Here is a tiny trained network, its code and every weight. The questions are about switching its units off for an input and a class, where a switched-off unit gives its printed mean instead of its output.

import numpy as np


def w(rows, s, z=0):
    codes = np.array(rows[::2]) - 128.0
    scale = np.full(codes.shape[1], s)
    scale[-1] = z or s
    return codes * scale


def f(y):
    return y / 2 * (1 + np.tanh(0.7978845608 * (y + 0.044715 * y**3)))


def log_softmax(a):
    a = a - a.max(-1, keepdims=True)
    return a - np.log(np.exp(a).sum(-1, keepdims=True))


def net(x, mask):
    res = np.array(x, float).reshape(1, 3) / 4 @ E
    y = f(res @ A[0][:, :-1].T + A[0][:, -1])
    res = res + np.where(mask, y, B[0][:, -1]) @ B[0][:, :-1]
    return log_softmax(res[-1] @ U[:, :-1].T + U[:, -1])


A, B = {}, {}
E = w([
[121,254,63,32,241,155],'x0',
[101,190,225,168,172,220],'x1',
[37,197,114,162,105,58],'x2',
],0.0098)
A[0] = w([
[106,174,189,82,180,200,252],'N0',
[121,166,32,72,184,127,206],'N1',
[129,189,95,132,85,81,75],'N2',
[96,179,124,73,74,56,80],'N3',
[109,189,147,143,100,146,142],'N4',
[67,202,149,184,174,112,153],'N5',
[95,116,226,167,138,112,163],'N6',
[147,176,138,103,110,100,32],'N7',
[90,87,138,164,89,31,200],'N8',
[234,118,100,64,155,160,225],'N9',
[249,166,132,113,99,161,193],'N10',
[40,44,110,147,64,152,164],'N11',
[136,74,130,123,96,57,235],'N12',
[167,79,90,140,19,67,239],'N13',
[116,199,127,93,99,71,125],'N14',
[190,110,164,191,149,202,247],'N15',
[32,78,99,104,75,82,204],'N16',
[113,130,192,156,92,104,154],'N17',
],0.011,0.0037)
B[0] = w([
[60,132,156,19,220,165,235],'N0',
[49,8,70,112,162,33,248],'N1',
[94,201,72,111,63,95,158],'N2',
[74,120,48,106,83,61,171],'N3',
[42,170,140,103,169,157,162],'N4',
[69,160,177,146,49,101,203],'N5',
[115,190,161,193,49,243,193],'N6',
[152,92,59,80,190,91,132],'N7',
[172,204,92,197,108,190,221],'N8',
[174,41,123,23,178,103,219],'N9',
[171,61,139,85,168,126,179],'N10',
[187,212,152,203,100,116,209],'N11',
[254,133,90,153,70,91,207],'N12',
[195,98,125,231,47,201,248],'N13',
[58,185,108,70,86,109,172],'N14',
[185,62,213,100,150,162,212],'N15',
[196,210,61,183,95,163,198],'N16',
[166,204,161,186,108,184,182],'N17',
],0.007,0.013)
U = w([
[190,60,115,129,140,127,137],'0',
[53,160,254,130,170,182,208],'1',
[154,90,105,7,232,104,116],'2',
[10,184,70,101,148,71,3],'3',
[144,199,72,213,98,108,135],'4',
],0.0087,0.0027)

Each question gives the input, the list of numbers given to net, and the class t.
The units are the neurons (one row each of A and B). Each row of codes is followed by its name. A weight is (code - 128) times the scale printed after its matrix; where a second scale follows, it is the last column's (A, B and U).
mask holds one flag per neuron, in row order. A switched-off neuron (its flag False) gives its mean, the last column of its row in B, instead of its output. The means were averaged over made-up inputs and are rounded, as every weight is.
A unit's drop is (log p(t) with every unit on - log p(t) with that unit switched off) / (log p(t) with every unit on - log p(t) with every unit switched off).
k most important neurons: the k neurons with the biggest drops, biggest first
drop when u is switched off: that unit's drop, to one decimal
input [-1,-2,-8], class 2: most important neuron => (N9)
input [2,6,8], class 3: 3 most important neurons => (N15; N13; N14)
input [2,0,1], class 3: 4 most important neurons => (N15; N9; N10; N12)
input [8,2,2], class 3: 2 most important neurons => (N5; N15)
input [-7,4,-1], class 4: 2 most important neurons => (N0; N11)
input [5,-5,0], class 2: 2 most important neurons => (N9; N5)
input [-2,2,0], class 1: drop when N0 is switched off => -0.1
input [7,-2,2], class 3: drop when N14 is switched off => 0.2
input [2,-2,0], class 2: drop when N11 is switched off => 0.1
input [-8,-3,-1], class 4: drop when N0 is switched off => 0.0
